The symbols move the states like this.
i: x80->x170, x653->x84, x499->x981, x580->x354, x743->x146, x321->x14, x510->x717, x188->x810, x905->x55, x955->x647, x525->x318, x306->x258, x132->x198, x659->x666, x589->x839, x376->x232, x970->x694, x558->x580, x84->x956, x20->x948, x327->x544, x244->x288, x506->x831, x127->x723, x735->x386, x839->x959, x910->x393, x591->x398, x564->x421, x5->x327, x885->x535, x393->x814, x717->x890, x10->x501, x146->x558, x262->x331, x906->x253, x610->x213, x472->x720, x354->x399, x647->x281, x816->x591, x281->x10, x607->x80, x639->x321, x763->x906, x253->x525, x170->x793, x47->x506, x44->x411, x956->x564, x810->x785, x730->x18, x398->x885, x232->x743, x535->x193, x193->x127, x504->x940, x785->x1, x213->x589, x399->x47, x13->x970, x940->x936, x723->x910, x411->x13, x936->x763, x430->x610, x951->x188, x100->x472, x622->x20, x764->x659, x814->x673, x18->x430, x407->x607, x720->x730, x14->x41, x890->x376, x544->x951, x288->x905, x948->x262, x694->x244, x421->x306, x318->x407, x831->x639, x981->x735, x41->x504, x258->x100, x666->x456, x462->x653, x1->x462, x501->x510, x198->x955, x959->x499, x793->x764, x386->x622, x673->x44, x55->x132, x456->x5, x331->x816
q: x80->x659, x653->x421, x499->x622, x580->x506, x743->x354, x321->x940, x510->x232, x188->x462, x905->x955, x955->x501, x525->x80, x306->x720, x132->x281, x659->x327, x589->x981, x376->x558, x970->x905, x558->x47, x84->x306, x20->x816, x327->x810, x244->x132, x506->x14, x127->x814, x735->x948, x839->x735, x910->x44, x591->x193, x564->x100, x5->x188, x885->x723, x393->x411, x717->x743, x10->x890, x146->x399, x262->x398, x906->x407, x610->x959, x472->x430, x354->x831, x647->x510, x816->x535, x281->x717, x607->x764, x639->x504, x763->x318, x253->x607, x170->x666, x47->x321, x44->x694, x956->x258, x810->x653, x730->x213, x398->x127, x232->x580, x535->x910, x193->x393, x504->x906, x785->x84, x213->x499, x399->x639, x13->x288, x940->x253, x723->x673, x411->x244, x936->x525, x430->x839, x951->x1, x100->x18, x622->x331, x764->x5, x814->x13, x18->x589, x407->x793, x720->x610, x14->x936, x890->x146, x544->x785, x288->x198, x948->x591, x694->x55, x421->x472, x318->x170, x831->x41, x981->x20, x41->x763, x258->x730, x666->x544, x462->x564, x1->x956, x501->x376, x198->x10, x959->x386, x793->x456, x386->x262, x673->x970, x55->x647, x456->x951, x331->x885
c: x80->x607, x653->x462, x499->x959, x580->x558, x743->x232, x321->x639, x510->x501, x188->x951, x905->x288, x955->x198, x525->x253, x306->x421, x132->x55, x659->x764, x589->x213, x376->x890, x970->x13, x558->x146, x84->x653, x20->x622, x327->x5, x244->x694, x506->x47, x127->x193, x735->x981, x839->x589, x910->x723, x591->x816, x564->x956, x5->x456, x885->x398, x393->x910, x717->x510, x10->x281, x146->x743, x262->x948, x906->x763, x610->x430, x472->x100, x354->x580, x647->x955, x816->x331, x281->x647, x607->x407, x639->x831, x763->x936, x253->x906, x170->x80, x47->x399, x44->x673, x956->x84, x810->x188, x730->x720, x398->x591, x232->x376, x535->x885, x193->x535, x504->x41, x785->x810, x213->x610, x399->x354, x13->x411, x940->x504, x723->x127, x411->x44, x936->x940, x430->x18, x951->x544, x100->x258, x622->x386, x764->x793, x814->x393, x18->x730, x407->x318, x720->x472, x14->x321, x890->x717, x544->x327, x288->x244, x948->x20, x694->x970, x421->x564, x318->x525, x831->x506, x981->x499, x41->x14, x258->x306, x666->x659, x462->x1, x1->x785, x501->x10, x198->x132, x959->x839, x793->x170, x386->x735, x673->x814, x55->x905, x456->x666, x331->x262

The rows follow the links: the fewer symbols apart two states are, the more alike their rows tend to be.

Rows with their states:
-225 69 -341 220 686 638 557 -137 315 74 354 -12 -569 632 -557 483 153 98 63 379 -11 124 433 -105 109 -186 -363 112 -170 -67 -50 339 196 -93 305 37 -546 306 -493 -19 -229: x258
182 -436 -82 -490 -10 -136 -278 -79 -169 219 -268 -211 126 -646 242 127 -118 -127 135 -321 -151 -178 24 420 307 513 465 176 -427 -587 237 -462 -957 -144 110 452 194 187 -523 237 134: x47
118 15 287 -267 -656 -538 -269 440 -137 -403 2 85 271 279 105 -815 31 314 41 -114 389 -327 -62 -78 -587 33 22 -82 802 552 -205 98 358 128 -253 -364 157 302 448 -183 164: x398
123 -317 132 150 -30 -493 -549 -124 -462 -307 402 267 168 -917 -57 95 -161 -328 -252 57 -175 136 -57 -10 100 -4 181 -439 80 -139 -145 -189 -328 9 -408 350 1052 -574 259 44 -20: x318
-315 52 -403 280 705 674 551 -190 329 93 399 -39 -554 514 -565 605 180 35 -37 282 16 174 381 -30 134 -224 -363 144 -261 -22 -87 303 123 -86 329 1 -552 267 -431 54 -194: x306
238 -414 -149 -472 26 -29 -213 -149 -222 179 -265 -335 125 -765 223 169 -151 -96 87 -314 -186 -223 88 426 349 588 325 181 -462 -553 151 -384 -891 -172 46 383 278 219 -463 302 174: x506
486 -89 259 81 -182 33 -226 -317 -515 -220 -77 -213 32 -727 183 -217 -132 14 176 88 -624 -205 458 -157 407 638 -92 -307 29 -493 -113 -236 -361 -276 -221 176 1016 -240 -368 110 -96: x940
212 99 332 -244 -608 -316 -116 322 -147 -472 1 -4 167 386 32 -852 72 493 154 37 238 -410 169 -212 -533 187 -81 -48 835 433 -281 182 424 104 -190 -371 194 384 212 -186 62: x816
-255 58 17 -172 -185 -213 -132 143 330 536 -643 156 335 162 574 155 -92 -282 -122 -355 261 236 -913 201 -9 -396 563 223 -475 78 505 -261 -135 157 239 10 -701 -199 373 -45 164: x198
-287 151 82 709 433 -22 119 -246 76 -130 491 592 -269 225 -345 430 52 -264 -138 493 -141 480 -16 -433 72 -687 -144 -515 -30 -1 -32 202 328 2 -95 218 256 -750 226 -254 -357: x951
51 305 6 -117 -529 -100 -123 260 -32 47 -335 -435 373 -269 314 -467 -62 69 -258 -366 269 -178 -481 101 -260 137 -220 327 279 655 -152 26 625 301 -278 -679 -184 159 820 88 372: x393
-176 -18 -37 55 458 281 436 41 246 -149 418 326 -493 1059 -484 117 220 307 274 372 95 -18 517 -221 -185 -270 -80 -43 198 -52 -62 285 116 -104 318 138 -499 425 -664 -195 -327: x730
-125 332 437 77 -492 -457 -107 150 195 206 -565 369 322 507 643 -268 -41 -93 7 -135 121 244 -836 -216 -202 -576 367 -133 -35 303 369 -77 307 145 60 -148 -403 -476 555 -324 4: x288
-175 232 49 776 420 37 119 -289 9 -159 523 477 -297 129 -286 407 23 -296 -160 499 -250 433 -6 -456 123 -594 -222 -531 -63 17 -49 206 375 -3 -139 134 330 -790 185 -174 -349: x544
314 -346 -166 -363 42 81 -247 -198 -277 150 -211 -414 109 -838 157 139 -159 -96 93 -282 -271 -264 158 408 367 644 215 215 -372 -527 110 -363 -788 -206 24 285 378 243 -479 294 197: x831
259 149 122 -242 -409 98 116 227 -112 -403 0 -379 -31 336 -150 -754 126 566 188 -1 99 -489 503 -120 -364 473 -410 135 775 348 -354 237 433 5 -113 -454 72 652 -91 -17 112: x948
-216 110 -82 -223 -76 54 22 32 314 662 -708 -143 257 -19 561 322 -113 -242 -80 -434 104 186 -721 301 237 -159 394 382 -694 -66 506 -255 -241 82 320 -60 -758 -95 135 135 143: x647
-446 -44 -515 286 802 593 451 -161 353 189 503 11 -466 282 -636 742 134 -110 -188 233 118 253 187 119 115 -348 -272 195 -325 8 -21 275 121 38 212 66 -545 148 -228 85 -115: x564
324 -307 -154 -282 68 160 -165 -234 -287 99 -207 -459 82 -872 146 95 -152 -84 76 -243 -354 -285 261 312 458 761 60 157 -349 -499 32 -354 -753 -243 -14 217 412 158 -448 286 170: x639
125 608 327 147 -616 -18 19 112 37 81 -649 -191 275 192 530 -574 -42 82 -23 -158 20 -8 -471 -318 -101 -106 -264 60 182 500 64 62 792 109 -144 -645 -248 -260 705 -104 134: x411
-246 -320 -203 -421 275 -106 152 311 257 -277 487 230 -322 837 -535 -39 222 373 159 154 455 -137 433 184 -501 -138 187 202 343 96 -140 174 -140 52 294 212 -452 827 -517 -150 -28: x213
168 -329 213 -430 -97 -321 -221 -17 -58 216 -486 149 157 -64 438 43 -119 -87 277 -204 -206 -48 -133 207 180 241 729 -63 -399 -609 422 -441 -950 -187 279 554 73 22 -583 7 7: x580
78 521 436 194 -605 -208 -10 116 121 128 -624 127 260 426 610 -526 -33 25 40 -120 22 93 -617 -411 -196 -351 -23 -106 204 412 198 16 663 122 -54 -485 -270 -457 638 -232 10: x970
202 53 369 -163 -168 -13 103 -182 60 326 -771 73 2 395 641 -102 -51 7 454 -122 -433 54 -65 -180 343 126 466 -65 -437 -626 495 -315 -590 -347 394 290 -236 -111 -697 -85 -225: x232
388 -217 -115 -230 -47 201 -167 -271 -356 92 -193 -528 82 -886 128 58 -137 -38 90 -220 -433 -273 337 268 460 760 1 109 -301 -533 -10 -301 -639 -211 -42 199 501 136 -474 328 128: x321

Each walk starts at a row. The symbols on each line, taken left to right, move it on to the next state.
Each answer is a row, close to the row of the state it stands for.
start -87 391 478 86 -521 -413 -86 165 196 161 -580 368 260 512 649 -379 -41 -74 61 -86 110 221 -732 -327 -201 -508 315 -149 27 282 347 -74 417 94 22 -275 -397 -468 561 -250 -36
q i i q q	202 88 317 -127 -149 139 180 -188 72 423 -829 -31 -3 331 662 -50 -69 1 449 -55 -454 58 -45 -123 378 143 385 -15 -522 -527 491 -311 -478 -312 433 143 -338 -100 -694 -45 -149
i c c i q	171 -286 259 -430 -183 -318 -179 -50 -37 237 -551 228 118 85 520 -63 -68 -81 357 -153 -234 3 -127 97 235 173 718 -83 -378 -651 473 -415 -874 -231 293 495 -12 -68 -639 -43 -99
start -176 -207 -53 -184 333 0 314 203 274 -197 442 390 -404 1081 -521 33 254 344 251 301 284 -83 484 -67 -407 -291 120 6 303 8 -67 269 -39 -25 292 255 -448 587 -593 -259 -275
q i q q i	280 132 289 -199 -541 -224 -4 315 -146 -469 -30 -84 84 423 0 -884 113 507 189 27 174 -456 304 -198 -473 293 -205 -48 863 406 -340 189 445 6 -182 -403 132 441 122 -171 17
q i q	74 219 -17 -189 -530 -182 -228 316 -40 -15 -260 -351 445 -281 255 -446 -55 124 -279 -343 403 -200 -446 181 -348 104 -202 301 333 653 -184 31 509 298 -323 -571 -136 209 915 67 435
start -33 -267 -397 -537 120 213 139 285 91 -179 344 -379 -163 217 -506 -143 188 417 48 -77 459 -430 477 415 -337 360 -141 511 313 209 -332 149 -75 26 106 -134 -381 1049 -326 162 241
c c q i q q c	211 85 334 -257 -640 -460 -220 397 -126 -410 0 63 216 351 49 -839 89 424 79 -27 277 -355 67 -132 -574 89 -55 -61 830 468 -251 106 425 178 -237 -361 178 329 316 -212 118
c c q i q q c	139 470 149 64 -606 38 17 122 5 137 -512 -412 363 -130 379 -468 -107 89 -155 -271 119 -119 -451 -109 -161 65 -356 235 241 612 -105 60 760 168 -236 -770 -235 -56 850 49 263
start 479 -129 46 -53 -72 188 -147 -359 -395 -37 -191 -462 36 -811 104 -66 -107 -39 171 -66 -571 -279 486 33 489 809 -122 -125 -165 -573 -91 -237 -482 -282 -153 146 727 -34 -454 236 24
c i i i q	284 -236 294 133 -160 -505 -433 -158 -464 -396 284 231 147 -708 59 -165 -109 -249 -15 96 -327 -29 143 -103 105 161 138 -525 132 -300 -83 -184 -304 -109 -380 383 1182 -566 28 -31 -103
i c i c q c	38 -311 21 186 34 -422 -494 -148 -375 -258 459 189 174 -1011 -119 206 -171 -315 -312 49 -128 123 -86 92 139 7 83 -316 1 -145 -160 -150 -249 43 -439 324 1027 -539 356 101 11
start -64 -82 -286 442 311 116 -208 -296 -282 -105 507 -119 33 -1089 -295 500 -164 -410 -464 63 -172 163 21 115 320 40 -326 -175 -207 5 -253 -25 20 56 -371 78 742 -559 474 228 69
c c q q c c	-14 229 -73 776 440 323 131 -429 -167 -115 481 77 -242 -449 -330 451 -6 -290 -275 362 -372 350 172 -326 305 -216 -565 -387 -118 -33 -197 221 442 -39 -245 22 576 -749 307 42 -227
q i q c q	-507 -78 -487 289 833 447 355 -149 324 199 558 118 -394 268 -612 822 92 -215 -217 279 208 332 51 189 96 -455 -177 190 -385 27 -61 260 51 47 227 194 -551 49 -136 94 -113
start -232 -274 -107 -288 301 -62 212 271 269 -226 465 340 -319 981 -551 -35 249 370 190 242 397 -118 398 50 -447 -196 161 58 342 44 -96 245 -106 -14 322 262 -445 721 -557 -180 -154
q q c i q	323 98 238 -231 -487 -46 53 261 -142 -422 -34 -226 8 381 -100 -836 103 547 194 23 124 -462 415 -164 -409 376 -305 22 788 390 -331 188 423 -21 -131 -436 115 548 2 -145 36
c c q q c	111 29 235 -272 -637 -541 -296 481 -114 -370 -30 85 324 146 99 -736 19 327 -32 -135 445 -280 -166 35 -581 -14 55 38 698 572 -207 84 355 252 -264 -333 113 283 571 -144 196
start -349 17 -484 267 787 611 500 -182 317 162 442 -75 -479 387 -585 686 157 -54 -80 299 103 239 308 57 133 -241 -326 219 -319 -57 -60 281 124 -10 269 68 -573 237 -300 65 -141
q i c q q q	108 -120 -290 -424 19 326 192 202 -11 -174 195 -542 -67 131 -434 -279 167 461 76 -117 278 -519 548 276 -250 508 -388 458 408 245 -351 183 80 16 33 -314 -232 993 -268 148 233
q i i q q	17 126 -20 -262 -563 -289 -262 369 -21 -34 -175 -268 424 -291 183 -493 -66 119 -253 -349 471 -228 -408 206 -380 54 -95 274 412 680 -169 33 445 323 -300 -527 -86 249 846 77 429
